Below are the code and all the weights of a small trained network. Each question names an input and a target symbol and asks about switching units off, where a switched-off unit gives its printed mean instead of its output.

import numpy as np


def w(rows, s, z=0):
    codes = np.array(rows[::2]) - 128.0
    scale = np.full(codes.shape[1], s)
    scale[-1] = z or s
    return codes * scale


def norm(h):
    return h / np.sqrt((h * h).mean(-1, keepdims=True) + 1e-5)


def f(y):
    return np.maximum(y, 0)


def softmax(a):
    e = np.exp(a - a.max(-1, keepdims=True))
    return e / e.sum(-1, keepdims=True)


def log_softmax(a):
    a = a - a.max(-1, keepdims=True)
    return a - np.log(np.exp(a).sum(-1, keepdims=True))


def net(x, mask):
    ids = ['ΓΔΘΞΠαβελμσω'.index(c) for c in x.split()]
    T = len(ids)
    res = E[ids] + P[:T]
    r = norm(res)
    for j in range(2):
        rows = slice(2 * j, 2 * j + 2)
        q, k, v = (r @ M[0][rows].T for M in (Q, K, V))
        z = softmax(np.where(np.tri(T) > 0, q @ k.T / 2**0.5, -1e9)) @ v
        o = O[0][rows]
        res = res + np.where(mask[j], z, o[:, -1]) @ o[:, :-1]
    y = f(norm(res) @ A[0][:, :-1].T + A[0][:, -1])
    res = res + np.where(mask[2:6], y, B[0][:, -1]) @ B[0][:, :-1]
    return log_softmax(norm(res)[-1] @ U[:, :-1].T + U[:, -1])


Q, K, V, O, A, B = {}, {}, {}, {}, {}, {}
E = w([
[96,157,231,186,105,182],'Γ',
[59,31,207,118,165,215],'Δ',
[120,117,145,85,134,131],'Θ',
[192,35,9,113,7,181],'Ξ',
[58,119,149,226,137,138],'Π',
[164,122,163,252,94,177],'α',
[186,199,68,194,243,163],'β',
[30,201,166,124,18,47],'ε',
[175,93,106,87,192,146],'λ',
[51,60,71,126,114,98],'μ',
[189,43,155,156,160,43],'σ',
[76,184,113,78,111,43],'ω',
],0.011)
P = w([
[125,43,163,81,223,228],'0',
[60,3,141,114,152,202],'1',
[103,37,110,116,165,182],'2',
[118,40,115,127,162,184],'3',
[122,45,124,117,158,197],'4',
[119,49,134,126,171,186],'5',
[108,43,153,117,146,193],'6',
],0.0035)
Q[0] = w([
[102,107,148,66,152,83],'H1',
[199,252,89,148,134,127],'H1',
[72,176,135,147,91,47],'H2',
[139,142,133,66,118,88],'H2',
],0.023)
K[0] = w([
[157,108,159,122,170,7],'H1',
[38,219,92,101,217,163],'H1',
[29,198,150,117,220,90],'H2',
[129,182,79,61,134,131],'H2',
],0.017)
V[0] = w([
[195,65,212,179,104,65],'H1',
[137,164,98,164,104,210],'H1',
[152,135,60,76,54,247],'H2',
[77,197,102,171,124,189],'H2',
],0.013)
O[0] = w([
[254,218,135,129,76,174,247],'H1',
[117,141,137,200,148,63,67],'H1',
[83,135,145,161,246,62,110],'H2',
[29,124,54,127,173,122,51],'H2',
],0.0094,0.012)
A[0] = w([
[186,103,100,204,159,89,175],'N1',
[117,149,109,114,139,7,7],'N2',
[130,58,77,164,146,83,36],'N3',
[98,182,186,52,136,87,159],'N4',
],0.017,0.0016)
B[0] = w([
[58,139,38,2,182,177,254],'N1',
[182,212,122,248,45,244,193],'N2',
[248,99,172,180,62,38,224],'N3',
[164,238,157,204,162,36,181],'N4',
],0.0096,0.0045)
U = w([
[127,117,118,128,119,117,96],'Γ',
[149,158,253,145,166,49,148],'Δ',
[77,184,178,225,116,199,7],'Θ',
[80,112,101,203,68,173,102],'Ξ',
[245,128,145,150,54,202,176],'Π',
[88,180,46,92,171,196,190],'α',
[93,34,214,136,176,212,125],'β',
[79,200,158,156,97,91,196],'ε',
[186,97,42,197,175,122,193],'λ',
[86,113,101,25,105,81,170],'μ',
[205,86,114,18,220,103,4],'σ',
[167,2,140,163,89,44,107],'ω',
],0.0079,0.0026)

Each question gives the input, a string of symbols that net reads in full, and the target symbol t.
The units are the heads (2 rows each of Q, K, V and O) and the neurons (one row each of A and B). Each row of codes is followed by its name. A weight is (code - 128) times the scale printed after its matrix; where a second scale follows, it is the last column's (O, A, B and U).
mask holds one flag per unit, heads first, then neurons. A switched-off unit (its flag False) gives its mean, the last column of its rows in O or B, instead of its output. The means were averaged over made-up inputs and are rounded, as every weight is.
A unit's drop is (log p(t) with every unit on - log p(t) with that unit switched off) / (log p(t) with every unit on - log p(t) with every unit switched off).
The circuit of an input: a set's keep is (log p(t) with only the set's units on - log p(t) with every unit switched off) / (log p(t) with every unit on - log p(t) with every unit switched off). Starting from all 6 units, units are removed one at a time, each time the one whose removal leaves the highest keep (on an exact tie, the one counted first), for as long as the keep stays at least 0.8.
circuit, biggest first: the units of the circuit, biggest drop first
top k neurons: the k neurons with the biggest drops, biggest first
heads that matter: for each layer, one digit per head in row order, 1 if its drop is at least 0.15 and else 0, layers parted by /
drop of u: that unit's drop, to one decimal
input μ Π β, target λ: heads that matter => 10
input ω Π Δ Π ω Π, target Ξ: heads that matter => 11
input Δ Θ Δ, target β: heads that matter => 10
input α Δ Π, target α: heads that matter => 10
input Δ Δ ω, target μ: heads that matter => 11
input Δ Δ Δ α, target α: heads that matter => 01
input β α Δ Θ, target α: circuit, biggest first => (H2; N1; H1)
input Δ Δ Δ Γ, target Θ: top neuron => (N3)
input Δ Δ Δ λ ω μ β, target λ: heads that matter => 11
input Δ Δ Π, target Ξ: heads that matter => 11
input σ Γ Ξ ε Δ Γ Π, target ω: top 2 neurons => (N3; N2)
input Δ λ Δ α Δ Δ, target α: drop of H1 => 0.4
input Δ Δ λ, target σ: drop of H2 => 0.3
input Δ Δ μ, target ω: drop of N3 => 0.2
input Θ Δ Δ Δ, target β: drop of H2 => 0.1
